Below is a small trained network, with its code and all its weights. Each question gives an input and a target symbol and asks what happens when units are switched off, that is, made to give their printed mean instead of their output.

import numpy as np


def w(rows, s, z=0):
    codes = np.array(rows[::2]) - 128.0
    scale = np.full(codes.shape[1], s)
    scale[-1] = z or s
    return codes * scale


def f(y):
    return y / 2 * (1 + np.tanh(0.7978845608 * (y + 0.044715 * y**3)))


def softmax(a):
    e = np.exp(a - a.max(-1, keepdims=True))
    return e / e.sum(-1, keepdims=True)


def log_softmax(a):
    a = a - a.max(-1, keepdims=True)
    return a - np.log(np.exp(a).sum(-1, keepdims=True))


def net(x, mask):
    ids = ['ΔΘΛΠΩαεζξσψ'.index(c) for c in x.split()]
    T = len(ids)
    res = E[ids] + P[:T]
    u = 0
    for l in range(3):
        r = res
        for j in range(3):
            rows = slice(3 * j, 3 * j + 3)
            q, k, v = (r @ M[l][rows].T for M in (Q, K, V))
            z = softmax(np.where(np.tri(T) > 0, q @ k.T / 3**0.5, -1e9)) @ v
            o = O[l][rows]
            res = res + np.where(mask[u + j], z, o[:, -1]) @ o[:, :-1]
        u += 3
        y = f(res @ A[l][:, :-1].T + A[l][:, -1])
        res = res + np.where(mask[u : u + 4], y, B[l][:, -1]) @ B[l][:, :-1]
        u += 4
    return log_softmax(res[-1] @ U[:, :-1].T + U[:, -1])


Q, K, V, O, A, B = {}, {}, {}, {}, {}, {}
E = w([
[9,100,96],'Δ',
[66,240,213],'Θ',
[150,101,108],'Λ',
[191,148,136],'Π',
[153,63,96],'Ω',
[161,116,126],'α',
[216,125,101],'ε',
[27,75,254],'ζ',
[94,110,79],'ξ',
[147,102,116],'σ',
[120,99,147],'ψ',
],0.0098)
P = w([
[171,72,177],'0',
[162,101,143],'1',
[165,102,157],'2',
[167,102,170],'3',
[172,99,203],'4',
[183,102,206],'5',
[181,87,249],'6',
[188,90,235],'7',
[202,96,241],'8',
],0.0023)
Q[0] = w([
[21,143,170],'0.h1',
[220,127,124],'0.h1',
[222,102,102],'0.h1',
[200,78,180],'0.h2',
[215,67,166],'0.h2',
[115,212,59],'0.h2',
[193,207,81],'0.h3',
[189,254,78],'0.h3',
[80,152,52],'0.h3',
],0.0082)
K[0] = w([
[99,54,206],'0.h1',
[197,175,2],'0.h1',
[181,180,60],'0.h1',
[28,92,238],'0.h2',
[67,77,229],'0.h2',
[180,82,87],'0.h2',
[123,38,64],'0.h3',
[126,27,87],'0.h3',
[169,107,176],'0.h3',
],0.0094)
V[0] = w([
[162,163,3],'0.h1',
[112,71,231],'0.h1',
[45,84,170],'0.h1',
[71,74,54],'0.h2',
[161,101,58],'0.h2',
[169,132,59],'0.h2',
[103,49,84],'0.h3',
[107,42,119],'0.h3',
[111,66,72],'0.h3',
],0.0045)
O[0] = w([
[167,81,2,24],'0.h1',
[79,141,224,255],'0.h1',
[117,149,165,161],'0.h1',
[177,142,116,127],'0.h2',
[140,193,85,101],'0.h2',
[160,220,149,65],'0.h2',
[181,159,76,173],'0.h3',
[179,189,86,201],'0.h3',
[162,152,64,153],'0.h3',
],0.0046,0.0009)
A[0] = w([
[98,133,99,104],'0.n1',
[62,193,226,199],'0.n2',
[138,254,161,181],'0.n3',
[80,32,101,254],'0.n4',
],0.0089,0.0045)
B[0] = w([
[78,107,103,111],'0.n1',
[78,235,185,225],'0.n2',
[108,254,19,154],'0.n3',
[115,29,216,253],'0.n4',
],0.0064,0.0043)
Q[1] = w([
[102,70,161],'1.h1',
[164,222,92],'1.h1',
[148,154,87],'1.h1',
[254,107,120],'1.h2',
[236,97,134],'1.h2',
[35,160,129],'1.h2',
[78,50,141],'1.h3',
[125,184,182],'1.h3',
[108,59,113],'1.h3',
],0.0085)
K[1] = w([
[13,86,245],'1.h1',
[182,196,75],'1.h1',
[204,138,85],'1.h1',
[77,254,246],'1.h2',
[99,231,230],'1.h2',
[134,67,54],'1.h2',
[188,37,125],'1.h3',
[80,146,215],'1.h3',
[182,29,49],'1.h3',
],0.0068)
V[1] = w([
[135,68,73],'1.h1',
[192,198,65],'1.h1',
[237,199,82],'1.h1',
[124,122,237],'1.h2',
[182,26,33],'1.h2',
[181,22,133],'1.h2',
[150,7,98],'1.h3',
[136,212,64],'1.h3',
[110,176,255],'1.h3',
],0.0054)
O[1] = w([
[63,82,143,61],'1.h1',
[101,105,18,13],'1.h1',
[105,125,26,10],'1.h1',
[141,253,141,223],'1.h2',
[194,42,124,2],'1.h2',
[198,110,119,88],'1.h2',
[144,142,248,115],'1.h3',
[35,76,56,67],'1.h3',
[201,155,14,225],'1.h3',
],0.0046,0.0041)
A[1] = w([
[101,188,148,200],'1.n1',
[245,157,149,210],'1.n2',
[254,46,97,235],'1.n3',
[76,197,159,2],'1.n4',
],0.007,0.0034)
B[1] = w([
[120,190,97,235],'1.n1',
[233,149,71,254],'1.n2',
[253,95,105,223],'1.n3',
[173,116,31,173],'1.n4',
],0.0062,0.0046)
Q[2] = w([
[196,161,147],'2.h1',
[179,124,229],'2.h1',
[112,170,113],'2.h1',
[75,105,98],'2.h2',
[88,104,63],'2.h2',
[68,147,139],'2.h2',
[255,94,97],'2.h3',
[249,109,116],'2.h3',
[61,119,28],'2.h3',
],0.0072)
K[2] = w([
[236,183,148],'2.h1',
[113,238,174],'2.h1',
[133,73,165],'2.h1',
[107,61,105],'2.h2',
[137,21,129],'2.h2',
[121,116,37],'2.h2',
[241,28,202],'2.h3',
[254,8,208],'2.h3',
[139,191,154],'2.h3',
],0.0057)
V[2] = w([
[86,133,126],'2.h1',
[118,199,75],'2.h1',
[186,158,106],'2.h1',
[176,119,131],'2.h2',
[69,166,110],'2.h2',
[161,160,85],'2.h2',
[179,96,208],'2.h3',
[143,3,209],'2.h3',
[84,134,20],'2.h3',
],0.0056)
O[2] = w([
[136,55,134,63],'2.h1',
[165,92,31,145],'2.h1',
[161,198,78,236],'2.h1',
[96,165,150,180],'2.h2',
[162,108,74,93],'2.h2',
[108,227,53,202],'2.h2',
[201,168,156,139],'2.h3',
[253,98,193,1],'2.h3',
[47,37,95,118],'2.h3',
],0.0041,0.0042)
A[2] = w([
[183,3,164,94],'2.n1',
[150,4,216,175],'2.n2',
[97,224,2,3],'2.n3',
[241,103,123,93],'2.n4',
],0.0066,0.0045)
B[2] = w([
[136,1,159,174],'2.n1',
[127,58,241,191],'2.n2',
[134,70,203,244],'2.n3',
[114,19,34,254],'2.n4',
],0.0075,0.0074)
U = w([
[102,126,229,65],'Δ',
[68,105,111,238],'Θ',
[135,104,126,111],'Λ',
[153,157,51,167],'Π',
[125,58,150,3],'Ω',
[141,125,112,144],'α',
[157,97,3,79],'ε',
[143,225,155,241],'ζ',
[128,127,137,69],'ξ',
[140,110,138,135],'σ',
[127,128,137,57],'ψ',
],0.0071,0.0044)

Each question gives the input, a string of symbols that net reads in full, and the target symbol t.
The units are the heads (3 rows each of Q, K, V and O) and the neurons (one row each of A and B). Each row of codes is followed by its name. A weight is (code - 128) times the scale printed after its matrix; where a second scale follows, it is the last column's (O, A, B and U).
mask holds one flag per unit, layer by layer, with each layer's heads first. A switched-off unit (its flag False) gives its mean, the last column of its rows in O or B, instead of its output. The means were averaged over made-up inputs and are rounded, as every weight is.
A unit's drop is (log p(t) with every unit on - log p(t) with that unit switched off) / (log p(t) with every unit on - log p(t) with every unit switched off).
The circuit of an input: a set's keep is (log p(t) with only the set's units on - log p(t) with every unit switched off) / (log p(t) with every unit on - log p(t) with every unit switched off). Starting from the 12 units with the biggest drops (on a tie, the unit counted first), units are removed one at a time, each time the one whose removal leaves the highest keep (on an exact tie, the one counted first), for as long as the keep stays at least 0.8.
circuit, biggest first: the units of the circuit, biggest drop first
unit that matters most: the unit with the biggest drop
top k neurons: the k neurons with the biggest drops, biggest first
k most important neurons of layer l: the k neurons of layer l with the biggest drops, biggest first
heads that matter: for each layer, one digit per head in row order, 1 if its drop is at least 0.15 and else 0, layers parted by /
input Π α Ω ζ Λ σ ξ ψ ε, target ζ: circuit, biggest first -> [1.h2, 0.n2, 0.h1, 2.n4]
input ε Π ε Θ σ σ, target Θ: heads that matter -> 000 / 011 / 001
input ζ Δ Π Θ ξ Λ Ω, target Θ: heads that matter -> 100 / 011 / 001
input Ω Θ Θ σ Π ε, target Θ: 3 most important neurons of layer 0 -> [0.n3, 0.n2, 0.n4]
input ψ α Ω ψ ε Λ α Ω, target Ω: unit that matters most -> 0.n2
input ξ ζ ψ ξ α ψ ε ψ Ω, target ζ: heads that matter -> 100 / 010 / 000
input ζ ζ ζ ε Ω ψ ψ Δ, target ζ: heads that matter -> 110 / 100 / 000
input ε σ ε Π Ω, target Ω: heads that matter -> 100 / 011 / 001
input Θ ζ ε Π α ε Ω ε, target ζ: heads that matter -> 011 / 110 / 000
input ζ α Θ Δ ε Π Π, target Θ: 3 most important neurons of layer 0 -> [0.n2, 0.n3, 0.n4]
input ε α σ Δ Δ Δ, target Δ: 2 most important neurons of layer 2 -> [2.n2, 2.n4]
input Λ ψ ε Λ Λ ζ ζ, target ζ: heads that matter -> 100 / 001 / 000
input Λ Λ ε, target ε: heads that matter -> 000 / 010 / 000
input ζ ζ Ω ζ ξ ξ α Λ Λ, target ζ: unit that matters most -> 1.h2
input ε σ Δ Π Θ Π Λ, target Θ: top 2 neurons -> [0.n2, 0.n3]
input Θ α ψ ψ ψ Ω ε α Λ, target Θ: heads that matter -> 100 / 010 / 001
input ψ Θ Θ ξ Ω Ω ψ Ω, target Θ: heads that matter -> 000 / 010 / 001
input Λ σ ζ ε Ω ε Δ Λ Π, target ζ: top 3 neurons -> [0.n2, 2.n4, 1.n3]
input Λ ψ ε Π Π Δ, target Δ: heads that matter -> 100 / 011 / 000
input ψ Θ Θ, target Θ: unit that matters most -> 2.h3
input ζ Δ Λ Ω ζ α, target ζ: heads that matter -> 110 / 110 / 000
input Π α ζ Θ Ω Δ Θ, target Θ: top 3 neurons -> [0.n3, 2.n3, 0.n2]
input Δ Θ Π, target Θ: top 2 neurons -> [0.n3, 0.n2]
input Λ σ Ω Π ε ζ Λ, target ζ: top 2 neurons -> [0.n2, 2.n4]
input Θ Π ε, target Θ: top 2 neurons -> [0.n2, 0.n3]
input Θ ψ ξ ξ α, target Θ: top 3 neurons -> [0.n2, 0.n3, 1.n3]
input Δ Λ ψ Λ Δ ε, target ε: unit that matters most -> 2.n4
input Π ξ Ω ζ ε Ω Δ σ, target ζ: top 2 neurons -> [0.n2, 2.n4]
input Θ Ω Π ε ξ, target ε: top 2 neurons -> [0.n2, 1.n1]
